B, the same points and some others measured another way; then each row and its match in B
B:
1: [-199   -3   15  -15  191  180  331  174  166  -90  198 -242  -28  166
   80 -272   10   80    0  105   16   -3  130   16   10  175  -38 -127
 -200  -11   24   50 -216  263]
2: [-211 -120 -185  -65   12   62  182  285  277  -84  210   12   48  169
  -74 -113  -85  158   89   79  -56   31   83 -106   80   43 -297  -83
 -144  -68  156   84 -404 -223]
3: [-242  -25   76 -128  178  113  343   57  125  -48   91 -137  -57  143
  -90 -244   -2  100    9   65    9  -17  103  -47    3  204 -187 -158
 -260   81   88    1 -236  241]
4: [  20 -173 -197   65  -24   80  -71  110   25  -16  254   52  185   30
  157   42   83  155 -131  -58  -36  -39   -6  -60    2  128  -98 -170
    1  -76 -134   46 -134   78]
5: [ -65 -107 -182   77 -100   97  -54  144  185   -3  155  -96  103  142
  123  -30   29   39   -8   79  -60  -28   57   56  -63 -126  -81   61
   -8 -140    2   -7 -235  -94]
6: [  95  -98 -304   11 -251   34 -324   98   94   29  123   73  105  -43
    2  202  -69 -107  -24   37  -75  -13   74  -34  -68 -259  -95   75
   92  -59   57  -52 -141 -334]
7: [ 188 -293   83 -156  152   29  -79 -128 -230 -152   54  212  161 -276
 -264  198  -43   97 -235 -127 -101  -22  113   19 -125   77   31 -481
  149  185    5  -13   57   68]
8: [ 197 -210 -442  152 -222   -3 -323  233  117  -30  280  147  138  -94
  -37  408  -68  165  -38   -3  -45  -50  -24  -97   75 -165 -185  -37
  263 -142  106   88 -130 -447]
9: [   9 -127 -382  101 -213   15 -203  140  147  102  189   52  128  103
  142  133   63   63  -11   11  -10  -58 -100 -163   32  -28 -269   85
    8 -119  -13   41 -223 -192]
10: [  70 -136 -120 -110   76   97  -30  164  -48 -106  216   97   99 -101
 -138   30  -61   56  -51  -41 -103   22  121  -72  -49   41  -10 -360
   22   43    8  -21 -110   49]
11: [ -36 -199   54  -75  147   93  103   -9  -81  -85  175   61  151  -19
   -9  -54   73  210 -177 -104  -63  -33   71   11  -60  239  -45 -380
  -59   38 -125    2  -87  305]
12: [  53 -125 -146  -59  159    5   88   33  -10  -16   57   74  -38  -50
 -212   54  -15   93   -5   20   11  -43  -56 -140   11   48 -278 -206
  -25   65  139  -16 -149  -67]
13: [ -20 -212  150 -148   88  104   43  -23  -43 -148   83   17  145  -75
 -146   -8  -41   64 -146  -34 -113   -3  206   95 -137   55   81 -317
   18  114   12   -1  -73  154]
14: [  11 -251 -326   35 -141    8 -111  402  243 -102  309  170  180   31
 -143  192 -142  265   73   37  -80    0   67  -92  118 -120 -306  -79
  110 -147  172  106 -351 -457]
15: [   9  -26  -44   74  -57  152 -112  -93  -44    0  150  -93  131  -18
  164  -34   90  -53 -234    5 -101  -53  171  158 -152  -79  148  -60
  -46    5 -216 -178   16  235]
16: [ -28   75 -748  355 -310   19 -211  225  338  244  262 -112  -68  283
  403  133  158   53   99  112   67  -90 -280 -203  116 -155 -404  384
  -23 -381  -11   12 -298 -390]
17: [  54  -96   10  -68   96  163    1   86  -55 -125  189  -68   79  -81
  -20  -23  -24   -3 -109  -12  -84   10  187   76 -121   33  180 -312
   36   34  -44  -22  -20  222]
18: [ -46   20 -290  211 -232  123 -157   74  208  114  151 -255   42  185
  288   15  110  -94  -31  133  -15  -79    2   26  -72 -161  -10  271
   -8 -143  -48  -33 -136   -4]
19: [-120 -135  -33  -64   53   87  107  163  110  -26  156   -5  140  115
    4 -163    0   94   -6   41  -14  -18   79  -52    6   84 -204  -79
 -167    8   -9   -3 -273   98]
20: [ -45 -102  -30  -15   83  119  107   44   30 -104  169  -63   52  -22
 -121   -9   -4   93 -112   29 -106  -27  148   10  -51   58   21 -246
  -17   85   30  -22  -87  132]
21: [  -1  -27 -517  203 -159   73 -117  199  182   44  313  -17   45   93
  166  120   66   82  -39   43  -74  -33  -60 -157   66  -37 -161    3
   20 -156  -32   17 -191 -216]
22: [  52  -50 -449  140 -210   13 -181  100  169   54  176   -4  -19    7
  -20  275  -12   19  -13   70  -32  -60  -53 -166   55 -122 -213   81
   98  -53  143   36 -135 -350]
23: [  38 -198 -142  -36  -77   17 -136  -62  -29   20   85   96  124  -32
  -26  154   62   74 -125  -75  -67  -54  -31  -91  -78   68 -124 -178
   52   31  -17   19  -84    3]
24: [ -71 -170 -198  -37   45   76   72  255  108  -52  273   59  120   97
   48  -45   16  205    8  -39  -26    4  -12 -148   53  197 -204 -245
  -65  -87   -9  113 -267   30]
25: [ -45  -54  302 -355  423   -6  410  117 -142  203  -73 -112 -344  140
 -302 -180   96  402  360 -107  418 -172 -326 -247   42  563 -621 -368
 -248  -57  243   47 -163  873]
26: [ 178 -115 -162   45  -36   71 -175   50    4  -74  125   -9   16 -140
  -85  239  -72    7  -80   29  -39  -36   98   83  -77 -193   34 -108
  193  -41   96  -25   -6 -174]
27: [ -22   57 -189  196 -119  111  -80    6  176  106   48 -265    7  134
  190  -58   60 -179  -40  213   31  -90   51   75  -62 -258  -71  364
  -83  -39   -2 -130 -126  -34]
28: [ 338   45  314  -33 -428  111 -683 -393 -187  -42   23  -24  186 -552
  393  527 -344 -458 -557  -17  374  -83  561  436   32 -232  241  541
   78  259 -162  -44  501 -123]
29: [ -12  -95 -552  248 -153   -8  -69  295  278   90  298   36   76  152
  127  144   38  196   43   99   55  -80 -166 -259  221   -8 -473  185
  -25 -161   70   95 -318 -367]
30: [ -29    1 -102   71   83  120   88    7   80   29   61 -230  -81  112
   91  -87   90  -21  -10   96   14  -59   -9   47 -105  -36  -23  -13
  -41  -74   24  -47 -103  153]
31: [-226    4   25 -102  143  127  317   53  204  -87   23 -245 -165  153
 -156 -182  -45    0   74  144  -57    6  132   39  -87   -5  -55 -108
 -127   24  236    7 -233   36]
32: [  83 -231   32 -112   54   16  -59  -61  -81  -49   13  121  163 -126
 -193   89  -40    0 -135   -7  -31  -43   78  -61  -56   23 -137 -167
    8  199   54  -14  -75    4]
33: [  48  -39  138  -35 -130  116 -190 -248   23   40 -190 -307  -43    2
   63   72   11 -318  -81  119    4  -67  142  254 -313 -290  227  195
  107   39  104  -71   58   74]
34: [ 229 -140  416 -203  172   65  -96 -699 -421 -116 -276  -31   -2 -458
 -255  265  -24 -298 -492  -76  -23  -78  243  183 -294   53  340 -315
  130  530   14  -99  447  320]
35: [ -39 -230 -159   -9   81   87  103  343  125 -219  391  158  169  -30
 -145   51 -109  370  -59  -36 -128   26  174    0   97   72 -140 -382
   35  -94   34   69 -260 -148]
36: [  63  -68 -473  159 -311   28 -297  136  142   88  253   48  124    5
   93  265   13   -2  -71   35  -49  -62  -25 -197   73  -86 -192  119
   59  -36    3   17 -129 -268]
37: [ -18    1 -156    3 -196  129 -167   -2  132   46   26 -260  -54   89
   88   71   25 -219   25   94  -71  -23   69   35 -205 -171  155   74
   88  -52  108   12  -67    0]
38: [  12  132  394 -158   -4  260 -124 -213 -129  109 -193 -472  -34   56
  187 -319   76 -508  -34  133   30  -54  266  358 -452 -257  436  157
 -130   76 -130 -297  116  713]
39: [ -23  -21 -673  323 -325   59 -257  224  188  121  474   99  187  125
  356  167  148  196 -145  -34  -95  -65  -90 -196  148   16 -253   72
  -40 -235 -251  -39 -203 -198]
40: [ 188 -298  593 -383  512   88  242 -414 -422 -268 -240  -30  -23 -394
 -561   71  -70  -67 -265  -83  -53  -28  209  106 -296  250  308 -726
  154  523  198   42  272  529]
41: [ -32   78  185  -71  -94  186 -111 -220  -13   55 -136 -362  -54   34
   32 -115   38 -370  -73  137  -75  -53  241  267 -357 -286  316  128
  -39   91    1 -230   59  335]
42: [ -82 -156   58 -111  150   98  196  230  149 -130  107  -85   44   66
 -182 -125 -111   85   82  114   -8    4  146   11  -10   -2 -131 -132
  -59   34  196   63 -270   -1]
43: [  34 -127  137  -87  135  109   62  -61  -45 -119    4  -81   27  -87
 -234  -10  -45  -11  -97   58 -104  -31  199  157 -178 -120  100 -222
   46  113   91 -108  -34  124]
44: [  23 -127  191  -65  183  137  102  -70  -87  -85   30 -131   60  -43
  -95  -92   35   18 -127   28  -49  -53  153  152 -175   14  119 -237
   -7   98  -20  -86   -6  355]
45: [  67  -83  367 -257  300  143  123 -338 -306  -91 -135 -115  -47 -187
 -228  -95   47 -137 -207  -59  -77  -34  180  152 -324  107  278 -468
  -19  277  -24 -153  176  579]
46: [  72  100 -643  221 -199 -136 -144   28  248  407  -75 -119 -335  210
   62  272  122  -18  266  167  314 -192 -521 -409  169 -111 -779  525
  -40 -188  327   29 -240 -403]
47: [ -90 -166  263 -212  151  164  141    7  -82 -128  101  -79  116   -6
 -133 -161   17   77  -98  -54 -121   -4  222  101 -194  169  164 -422
  -62  114  -45  -33  -67  489]
48: [ -13  -56 -797  319 -393   51 -329  267  175  106  573  206  243   96
  376  245  157  256 -180 -112 -159  -39 -106 -276  175   87 -248  -50
   -2 -259 -304    1 -208 -260]
49: [  59 -205 -260   72 -112   88 -165  287   90  -84  362  114  253  -18
   94  121  -33  183  -93  -35  -78   -7   98  -35   50    7  -77 -158
   76 -117  -85   63 -182 -114]
50: [  71 -155  129 -106  197  156   82   45 -134 -191  202   -3  109 -165
 -143   -4  -45  106 -180  -55  -92   -2  234   94  -95  126  178 -463
   41  123  -50  -25   32  317]
51: [-102   32 -459  199 -345   89 -218  123  237  149  259 -107   75  200
  306   66  117  -10  -40   55  -68  -60  -26  -89   -2  -97 -136  216
  -62 -189 -107  -47 -202 -111]
52: [  69 -172 -172 -121   48   53  -42  200   -2 -101  209  154   88  -94
 -176   91  -93  101   -9  -45  -76   24   74 -121   -2   41 -125 -333
   42   17   80   30 -165 -102]
53: [ -18 -105  431 -294  263  151  214 -173 -151  -94 -153 -260  -83  -73
 -318 -128  -17 -134  -29   43  -17  -42  181   76 -270  139  219 -350
  -20  304  180  -10   66  589]
54: [ -25 -114  332 -252  174   39  167 -730 -274  -60 -305 -139 -115 -264
 -313  185   62 -262 -405  -55  -38  -80   89 -128 -213  386  182 -356
   -9  658  163   98  323  402]
55: [   1 -161  -59  -37  104  137   70  243    2 -128  327   31  169  -25
  -10  -43  -18  200  -86  -45  -56   -1  134  -42   27  189  -15 -352
  -30    0  -75   48 -135  224]
56: [ -16  -54 -430   65 -183   12 -157  105  177   98  104   21    3  109
   13  101   31  -37   57   70  -72  -28  -86 -155  -29 -172 -258   90
    0 -108   95  -41 -255 -329]
57: [   7  -28  168  -87  185  139  138  -95 -113  -18   18 -174    2  -58
 -135 -124   37  -86 -110   64    4  -71  134    0 -113  110   59 -182
 -119  243   -1 -108   34  479]
58: [ 130 -137 -524  268 -225    3 -320  112   25  105  373  230  260  -24
  284  245  125  215 -224  -89  -16  -95 -110 -150  137   23 -305   22
   18 -156 -270  -53 -114 -179]
59: [ -37 -114  -48  -22   72  119  104  159   92 -120  185  -85   45    6
 -144  -11  -51   94  -25   66  -85  -15  152    7  -32    9    0 -206
   11   40  103   18 -145   60]
60: [ -98  -43 -150  102  -88  119  -16    5  107   32  161 -131   81  123
  142  -47  110   38 -113   45  -88  -61   63   40  -84  -20  -14    0
  -68  -56  -97  -73 -128  126]
61: [ -54 -129 -185   44   47   35   73  119  120   33  127   -6   60  123
   28  -49   57  137    8   46   23  -56  -73  -98   30   52 -299  -27
  -88  -68   31   15 -255  -26]
62: [ -80  -78  -73   -3  -72  178  -26  163   71  -72  283  -93  158   56
   87  -70   22   54  -98    0 -137   -3  202   43  -82   50  132 -192
  -42  -23 -114  -25 -119  233]
63: [  33  -89 -166   -9   70   46   23  -63  -42  -27  117   49   -1  -79
 -115  102   30   67 -136  -26  -61  -43   10 -100  -25   81 -112 -246
   -4   90   24  -36  -45   18]
64: [-173  -19 -307  152 -133  121   20  138  179   50  334  -74  104  192
  259  -58  137  180 -105   -7  -74  -50   13  -75   45  138 -135  -36
 -142 -142 -173  -13 -206  121]
65: [ -24 -133 -243   64 -166   71 -130  163  147   11  207  -18  144   80
   69   83   18   63  -30   33  -62  -39   35  -70   -8  -36 -116    4
   22  -67    8   41 -195  -91]
66: [ -55 -125   85  -66  143  118  110  -66  -41  -30   58  -94   67   52
   54 -134  101   47 -118  -22  -32  -39   51   57 -142  136   19 -227
  -79   27  -83  -25  -83  332]
67: [ 148 -243  596 -478  363  136  127 -193 -338 -321 -142    9   -3 -385
 -670   36 -210  -76 -134  -64 -171   34  420  251 -358  -13  400 -731
  165  391  229  -94  171  407]
68: [  63   76  335 -128  108  187    1 -281  -82  -13 -277 -447 -219  -48
 -183  -93  -12 -383   -7  184  -48  -61  242  376 -443 -385  399   16
   78  111  178 -249  137  352]
69: [ -94  -20   -3 -100   -7  117   36   17   85   74  -19 -241  -83  168
   51 -125   74  -95   99   58   12  -37   -9    5 -188    3  -11  -30
  -65  -64   84   -6 -151  251]
70: [  35   -6   -5  -94   29  126  -78 -145 -142    9   66  -25   49  -96
   25  -45   46 -151 -188  -36  -74  -20  141   28 -167   17  106 -197
  -92  127 -140 -167   44  277]

[ -75 -199  -51   87  186  269   65  194  -38 -282  -44 -111   70   -9
   81 -121  -32    5   -1   97  -10 -153  252   45  -44 -108  -75  -21
  -48 -177   30    4] | 7
[ 138   99  173   -2 -198 -375  254  300  574   48  -61  -25 -465  351
 -145  317  267 -160 -277 -224   33   49  -52 -129 -346   66  198 -157
 -304  287   38 -297] | 66
[ -54  -72 -220  214  160  335  -76  163  -57 -186    7   32  287  137
  -57  -77 -281  187  -19 -173 -163   34  440   27 -129 -117 -251 -140
  180 -187  233   76] | 47
[  26  125  -31  464 -152  143   46  172 -217  115  -41  292  375  133
 -433  175 -473  258 -124 -190 -253   64  485   35 -207 -192 -161   -2
 -229 -395  196   55] | 11
[ 254  -94  -31  -54  -76  318  -75  253 -109 -233   90  103  -99   33
  354 -372   90   86  -77  168 -282  -65  -24  -12 -275  -90 -103 -313
   -2 -175  -93  -27] | 33
[ 131 -113 -147 -298  193  290 -143   45   49 -294  -81  -77  176    9
   19  192  -47   38   48 -292 -172   98  275  115 -127  -38 -195  -12
  195 -124  253   -3] | 34
[ -41  207   53  686  -11   53   54 -119   47  281 -151  275  516  129
 -486  227 -572  412 -200 -308 -311   83  509  206 -271  -88   66  190
 -136 -346  493  -40] | 26
[ 210   63 -114 -146  -31  177 -279  125   90 -185   45   53  -40  125
  252 -186  -14   99  -39 -293 -432  204  191   48 -243 -160  -35 -279
  239  -56  244  -33] | 53
[-141 -160  -43  130  104  280   36  193 -199 -151  -40   31  228   -5
 -141 -249 -300  171  -19   56 -230  -87  447  111  -78  -97 -166 -156
 -114 -377   23  156] | 44
[ -57   25  100  371 -150 -494  232  450  341  167   -2  -27 -385  251
  -98  222  220 -266 -150   96  179   22   76  -95 -111 -267  357   35
 -469  172 -124 -242] | 27
[  22 -104   46 -130  230  438 -147 -128  -67 -259   30 -110  234 -182
  121 -118 -101  159   29 -139 -192 -111  149   85  -80   29  -90    8
  166 -129  133  -32] | 69
[ 109  -13  -24   65  -62  196 -170  151  -97 -126   98  100  -68   44
  329 -395   24  124  -93   41 -431   56  112  127 -208 -233   50 -235
   30 -177   70  -52] | 65
[ 199  -97  -31 -327  122  395 -216  -37 -167 -283    4  -16  241 -183
  102  111  -60   55  112 -165 -183   31  135  115  -67  -63 -167   81
  109 -205  107    1] | 45
[ -82 -369  223 -501  473  193 -131 -219  -38 -118  263 -445   74 -581
  219  302  408 -257  261  212  443 -269 -383   19  254   95  150  442
  -37  333 -479 -272] | 51
[ 117   71   11  242 -126 -404  188  342  480  199   44   43 -289  348
 -151  467  225 -173 -188 -103  220  119  -55 -132 -262  -60  171    4
 -259  342  -26 -306] | 60
[-130  -54  102 -120   22  259  -97   94  -71 -339  -67  -30   82  -53
  -14 -416 -310  103   55 -143 -290  -34  435  116   -1  -37  -65 -170
  -50 -310  139  203] | 10
[  86  110  358   20 -287 -317   73  119  131  133   44   88 -293  -19
  -40  163  168 -146 -122   18  -64   32 -114   91 -112 -139  372  157
 -521   29 -116 -240] | 12
[ -40   94  248  140 -152 -413  108  181  308  210   12  -22 -289  109
 -151  175  132 -125 -160  -97  -65   51   52    7 -147 -139  380   21
 -398  135  -46 -239] | 29
[-150 -339  278 -450  557   98   39 -374  355  -98  103 -474   42 -400
   81  423  383 -162  104   32  462 -255 -362  151  118  354  200  482
   19  452 -180 -351] | 31
[  75  -76   72 -331 -144  187  -75  275   -9 -398   29   26 -233   67
  203 -395    1  -42    3  -29 -231   18  140   42 -105  -19 -110 -317
  -93 -141  -40  104] | 56
[  60   15 -113   -7   35  335 -253   41 -209 -101   69  145  386  -28
 -117  -48 -387  224   81 -258 -288  138  387   75  -95 -100 -245  -92
  133 -259  160  141] | 25
[ -32 -234  -45  151  228  333    5  106 -156 -153   46  -16  299 -153
   32  -79 -156   72  111  249  142 -169  148   53    4  -22 -123  118
  -60 -190 -119   53] | 68
[ 171   29   31 -210 -173  187 -361  146 -273 -149  164  144  -36 -115
  316 -409  -53   53   80  -20 -473  159  124  117  -75 -286   32 -212
  -12 -238  -53   66] | 36
[  62   17   52 -114  104  447 -228 -156 -229 -202  -33    6  352 -183
  -23 -107 -288  261    7 -309 -481   -6  353  148 -121  -96 -107  -26
  126 -362  274   42] | 24
[-155 -164  -27   -8  141  147  -11  162   33 -181  -11  -40  103   23
  -59 -203 -198   58   44    2  -61  -14  335  117  -16   -4  -88 -102
  -40 -142   27  124] | 39
[  65    2   -4   76   27  365 -286  -58 -388 -131    8  141  396 -221
   76 -161 -322  200  102  -65 -398   67  354  245  -10 -294  -25  131
    2 -471  193   95] | 46
[ 115  -83 -114  -54 -116  110   42  484  141 -334   26   32 -305  295
  217 -310   86  -70  -87   23 -111   17  152 -110 -226  -81 -152 -433
  -31  -26  -30   34] | 23
[  64 -117  -63 -103  -35  324 -126  347 -309 -233   66   62  159  -77
  -34 -332 -284   65  132   52 -191  -48  352 -125  -55 -121 -264 -321
  -78 -340 -208  253] | 18
[ -58   87  -66  504 -182   20  130  409 -138    4  -78  199  170  232
 -389   72 -397   88  -96 -114 -130   27  568  -80 -135 -289 -115  -95
 -316 -356  117  100] | 61
[ 100   85  252  175 -241 -412  226  369  414   96   -5  -10 -447  192
  -62  125  215 -225 -162   40  146  -49  -82 -189 -209  -59  332  -68
 -467  204 -175 -234] | 40
[ -49   97  197  148 -180 -397  218  319  483   58    1  -60 -452  303
 -130  142  185 -172 -227 -166   56   20   47 -126 -205  -39  266 -136
 -341  271   -7 -245] | 9
[  56  160  -30  613  -90  199  -15   51 -321  215   -4  288  524   15
 -400  291 -463  298 -113 -177 -260   34  437   39 -189 -296  -84  168
 -194 -413  219  -40] | 5
[-449 -444  338 -390  718   58  235 -309  487 -206  -42 -736 -127 -343
   32  168  429 -173  -19   36  342 -443 -123  138  129  340  305  290
  -26  397 -124 -339] | 4
[ 215  -31 -170 -124  -84  177 -169  289   36 -243   74  117 -109  194
  271 -181   46   19  -31  -85 -256  173  127   41 -221 -150 -142 -285
  119  -63   99    1] | 41
[  53  -48  -49  155   -6  242 -134  125 -175  -69  112  113   75    5
  214 -286  -51  156  -71   81 -346   21  147  133 -168 -222  -10 -143
    4 -209   39  -38] | 14
[ -14  -57 -190   65   89  317  -99  259  -50 -369  -47  -27  152  119
   19 -107 -232   37   61 -212 -113   33  471  -39  -45 -181 -229 -137
  133 -205  224  123] | 6
[-212 -316  383 -736  481  108  -63 -314  134 -231  106 -633 -115 -553
  116  293  464 -281  144  -89  205 -292 -231   73  233  137  266  349
  -64  324 -273 -318] | 38
[-184 -325  332 -695  480  -58   70 -188  539 -227   -1 -593 -215 -311
   24  241  387 -283  120 -101  384 -238 -210   16  114  395  231  198
  -32  470 -216 -230] | 21
[ -40  -86  -38 -128  -73  123  -75  327  -77 -324   14  -37 -260  123
  261 -382   98  -49  -79  -20 -395   48  283  110 -100 -297    0 -313
  -68 -200   65   13] | 32
[ 216  157  239  279 -295 -286  -65  157   19  295  196  212 -118  -70
   47  177   94 -110  -17  152   77   70 -221  -43 -102 -229  362  220
 -430   86 -249 -240] | 22
